Below is a small trained network, with its code and all its weights. Each question gives an input and a class and asks what happens when units are switched off, that is, made to give their printed mean instead of their output.

import numpy as np


def w(rows, s, z=0):
    codes = np.array(rows[::2]) - 128.0
    scale = np.full(codes.shape[1], s)
    scale[-1] = z or s
    return codes * scale


def f(y):
    return y / 2 * (1 + np.tanh(0.7978845608 * (y + 0.044715 * y**3)))


def log_softmax(a):
    a = a - a.max(-1, keepdims=True)
    return a - np.log(np.exp(a).sum(-1, keepdims=True))


def net(x, mask):
    res = np.array(x, float).reshape(1, 8) / 4 @ E
    y = f(res @ A[0][:, :-1].T + A[0][:, -1])
    res = res + np.where(mask, y, B[0][:, -1]) @ B[0][:, :-1]
    return log_softmax(res[-1] @ U[:, :-1].T + U[:, -1])


A, B = {}, {}
E = w([
[128,128,128],'x0',
[73,165,27],'x1',
[128,128,128],'x2',
[154,255,149],'x3',
[128,127,128],'x4',
[128,128,128],'x5',
[127,128,128],'x6',
[212,119,80],'x7',
],0.012)
A[0] = w([
[110,198,92,41],'n1',
[20,97,104,140],'n2',
[188,187,118,55],'n3',
[225,112,64,167],'n4',
[139,152,75,44],'n5',
[154,158,168,112],'n6',
[118,168,103,61],'n7',
[203,119,126,121],'n8',
[146,44,184,146],'n9',
[132,84,154,143],'n10',
[107,135,140,143],'n11',
[75,130,120,127],'n12',
[142,140,129,120],'n13',
[173,64,101,79],'n14',
[98,128,138,170],'n15',
[112,129,140,163],'n16',
[155,122,113,159],'n17',
[115,148,163,149],'n18',
[94,204,181,65],'n19',
[98,235,58,3],'n20',
[16,158,242,212],'n21',
[71,106,97,114],'n22',
[177,160,158,106],'n23',
[82,126,124,161],'n24',
[145,13,188,175],'n25',
[83,169,210,169],'n26',
[94,177,197,141],'n27',
[182,164,179,91],'n28',
[151,135,68,73],'n29',
[106,204,85,13],'n30',
[188,136,112,166],'n31',
[83,83,12,91],'n32',
[77,115,118,132],'n33',
[239,83,7,123],'n34',
[52,87,65,106],'n35',
[166,108,96,109],'n36',
[88,103,86,82],'n37',
[155,160,122,88],'n38',
[202,190,217,102],'n39',
[103,119,120,121],'n40',
[70,137,169,233],'n41',
[102,98,57,88],'n42',
],0.015,0.0054)
B[0] = w([
[68,139,104,174],'n1',
[145,34,150,189],'n2',
[96,86,154,170],'n3',
[85,192,157,214],'n4',
[116,172,120,153],'n5',
[154,123,152,160],'n6',
[100,140,114,149],'n7',
[84,123,163,169],'n8',
[63,142,78,204],'n9',
[101,131,104,162],'n10',
[136,121,119,137],'n11',
[123,88,132,151],'n12',
[126,128,135,132],'n13',
[97,187,131,183],'n14',
[139,110,115,144],'n15',
[136,122,117,138],'n16',
[121,141,138,148],'n17',
[154,131,119,153],'n18',
[173,148,101,190],'n19',
[29,138,78,210],'n20',
[201,179,36,239],'n21',
[148,83,141,162],'n22',
[139,109,168,163],'n23',
[133,91,124,152],'n24',
[35,140,77,232],'n25',
[184,154,97,199],'n26',
[175,148,110,190],'n27',
[154,110,178,174],'n28',
[132,177,121,160],'n29',
[58,134,97,177],'n30',
[111,131,163,168],'n31',
[221,164,154,219],'n32',
[135,87,131,151],'n33',
[161,253,139,251],'n34',
[175,62,156,192],'n35',
[118,164,135,157],'n36',
[158,101,143,158],'n37',
[115,116,138,144],'n38',
[192,103,198,214],'n39',
[135,110,126,135],'n40',
[160,103,86,183],'n41',
[182,137,145,178],'n42',
],0.053,0.015)
U = w([
[93,108,11,135],'0',
[204,201,135,222],'1',
[46,186,139,174],'2',
[137,145,255,4],'3',
[182,75,128,69],'4',
],0.0092,0.003)

Each question gives the input, the list of numbers given to net, and the class t.
The units are the neurons (one row each of A and B). Each row of codes is followed by its name. A weight is (code - 128) times the scale printed after its matrix; where a second scale follows, it is the last column's (A, B and U).
mask holds one flag per neuron, in row order. A switched-off neuron (its flag False) gives its mean, the last column of its row in B, instead of its output. The means were averaged over made-up inputs and are rounded, as every weight is.
A unit's drop is (log p(t) with every unit on - log p(t) with that unit switched off) / (log p(t) with every unit on - log p(t) with every unit switched off).
The circuit of an input: a set's keep is (log p(t) with only the set's units on - log p(t) with every unit switched off) / (log p(t) with every unit on - log p(t) with every unit switched off). Starting from the 12 units with the biggest drops (on a tie, the unit counted first), units are removed one at a time, each time the one whose removal leaves the highest keep (on an exact tie, the one counted first), for as long as the keep stays at least 0.8.
units of the circuit, in order: the units of the circuit, biggest drop first
most important unit: the unit with the biggest drop
top k neurons: the k neurons with the biggest drops, biggest first
drop of u: that unit's drop, to one decimal
input [-8,6,-5,5,-4,-6,1,1], class 2: units of the circuit, in order	n21
input [2,6,0,1,3,6,-5,2], class 2: top 2 neurons	n20, n21
input [-4,1,-8,6,-1,3,6,-5], class 0: top 2 neurons	n34, n20
input [5,0,5,1,-4,-1,5,2], class 3: top 4 neurons	n21, n25, n20, n9
input [-3,1,-6,8,-4,3,2,0], class 0: top 2 neurons	n20, n34
input [8,-1,-5,2,0,8,7,1], class 3: top 2 neurons	n21, n34
input [-2,-1,8,-2,0,-1,-2,0], class 0: top 2 neurons	n34, n4
input [3,1,-2,1,-3,6,-2,-1], class 0: top 3 neurons	n34, n32, n39
input [8,4,-3,2,-1,-2,-8,0], class 0: top 2 neurons	n34, n4
input [-6,1,-4,1,6,-1,-7,-2], class 0: top 2 neurons	n34, n32
input [5,5,-1,1,5,7,5,2], class 2: drop of n20	0.3
input [2,3,-7,0,0,-3,-4,-8], class 4: drop of n25	0.1
input [7,8,1,0,3,4,7,-8], class 4: drop of n35	0.2
input [5,1,5,-7,-3,-7,3,-5], class 4: drop of n35	0.2
input [-7,3,-5,0,0,4,-3,-4], class 4: most important unit	n25
